Below is a small trained network, with its code and all its weights. Each question gives an input and a class and asks what happens when units are switched off, that is, made to give their printed mean instead of their output.

import numpy as np


def w(rows, s, z=0):
    codes = np.array(rows[::2]) - 128.0
    scale = np.full(codes.shape[1], s)
    scale[-1] = z or s
    return codes * scale


def f(y):
    return y / 2 * (1 + np.tanh(0.7978845608 * (y + 0.044715 * y**3)))


def log_softmax(a):
    a = a - a.max(-1, keepdims=True)
    return a - np.log(np.exp(a).sum(-1, keepdims=True))


def net(x, mask):
    res = np.array(x, float).reshape(1, 4) / 4 @ E
    y = f(res @ A[0][:, :-1].T + A[0][:, -1])
    res = res + np.where(mask, y, B[0][:, -1]) @ B[0][:, :-1]
    return log_softmax(res[-1] @ U[:, :-1].T + U[:, -1])


A, B = {}, {}
E = w([
[201,180,111,142,229,136,142,127,22,216,149],'x0',
[54,197,101,136,92,79,125,167,81,127,238],'x1',
[156,167,177,133,134,90,191,47,254,196,204],'x2',
[194,89,59,193,97,53,151,73,106,83,124],'x3',
],0.0089)
A[0] = w([
[80,173,127,106,78,78,117,125,88,153,187,109],'n1',
[176,82,42,181,108,76,161,98,101,77,134,1],'n2',
[83,97,162,109,2,116,102,142,207,58,110,64],'n3',
[79,190,109,141,95,83,110,172,112,98,192,37],'n4',
[84,142,159,104,151,178,108,158,146,154,121,23],'n5',
[91,188,164,52,140,210,123,159,170,147,134,85],'n6',
[198,93,185,101,113,149,127,131,139,116,76,66],'n7',
[213,187,136,149,208,129,131,144,49,198,143,17],'n8',
[109,82,92,115,87,164,57,197,22,57,69,19],'n9',
[173,70,146,113,158,189,125,79,168,147,32,55],'n10',
[192,104,84,162,88,35,165,65,129,92,144,119],'n11',
[117,123,158,145,125,98,195,74,206,172,173,16],'n12',
],0.0094,0.0074)
B[0] = w([
[136,127,77,185,119,179,129,136,114,113,158,186],'n1',
[137,123,175,71,131,123,84,179,115,65,145,184],'n2',
[47,68,83,116,199,88,161,121,106,164,52,226],'n3',
[167,118,71,187,108,169,167,163,165,81,175,180],'n4',
[144,151,149,73,139,73,100,206,169,6,145,145],'n5',
[139,122,200,103,131,123,51,166,93,112,146,184],'n6',
[146,125,90,159,107,134,155,143,138,80,165,161],'n7',
[56,87,52,81,152,55,171,147,163,132,60,211],'n8',
[152,220,160,110,44,118,150,49,175,176,123,247],'n9',
[146,124,83,191,104,204,171,184,160,105,198,199],'n10',
[157,119,187,98,128,118,77,160,51,110,149,222],'n11',
[164,200,134,71,56,140,154,70,219,167,109,197],'n12',
],0.012)
U = w([
[162,232,156,95,102,136,146,39,165,157,122,101],'0',
[80,69,74,104,174,88,157,140,125,132,68,77],'1',
[160,124,86,248,131,201,148,173,135,86,175,101],'2',
[152,124,220,75,146,130,39,190,99,87,143,102],'3',
[129,113,170,196,153,168,97,68,70,197,111,253],'4',
],0.014,0.021)

Each question gives the input, the list of numbers given to net, and the class t.
The units are the neurons (one row each of A and B). Each row of codes is followed by its name. A weight is (code - 128) times the scale printed after its matrix; where a second scale follows, it is the last column's (A, B and U).
mask holds one flag per neuron, in row order. A switched-off neuron (its flag False) gives its mean, the last column of its row in B, instead of its output. The means were averaged over made-up inputs and are rounded, as every weight is.
A unit's drop is (log p(t) with every unit on - log p(t) with that unit switched off) / (log p(t) with every unit on - log p(t) with every unit switched off).
The circuit of an input: a set's keep is (log p(t) with only the set's units on - log p(t) with every unit switched off) / (log p(t) with every unit on - log p(t) with every unit switched off). Starting from all 12 units, units are removed one at a time, each time the one whose removal leaves the highest keep (on an exact tie, the one counted first), for as long as the keep stays at least 0.8.
units of the circuit, in order: the units of the circuit, biggest drop first
unit that matters most: the unit with the biggest drop
k most important neurons: the k neurons with the biggest drops, biggest first
drop of u: that unit's drop, to one decimal
input [8,-4,-4,4], class 1: most important neuron	[n8]
input [-5,2,3,-1], class 1: 2 most important neurons	[n3, n9]
input [5,7,4,-7], class 2: 3 most important neurons	[n1, n4, n11]
input [0,-1,6,8], class 3: 3 most important neurons	[n11, n9, n2]
input [2,-3,-8,8], class 0: 2 most important neurons	[n9, n6]
input [-2,-1,2,4], class 3: 2 most important neurons	[n9, n11]
input [6,-8,-7,-2], class 2: 3 most important neurons	[n10, n12, n7]
input [-3,-6,3,7], class 3: 2 most important neurons	[n11, n2]
input [-4,8,7,2], class 2: 2 most important neurons	[n4, n1]
input [5,-5,0,-7], class 3: 2 most important neurons	[n6, n3]
input [0,5,-6,5], class 0: 2 most important neurons	[n9, n10]
input [-1,-8,-8,-4], class 0: 3 most important neurons	[n9, n4, n1]
input [1,-4,3,-4], class 2: units of the circuit, in order	[n9, n10]
input [5,1,-7,-3], class 0: unit that matters most	n9
input [7,-7,3,2], class 1: 2 most important neurons	[n8, n4]
input [2,-1,-1,-2], class 4: 2 most important neurons	[n9, n3]
input [-3,6,-7,2], class 0: drop of n9	2.9
input [-3,6,0,4], class 2: drop of n10	0.0
input [-3,4,-5,-1], class 0: drop of n9	1.7
input [2,5,1,-8], class 3: unit that matters most	n6
input [-3,8,5,2], class 2: drop of n9	0.1
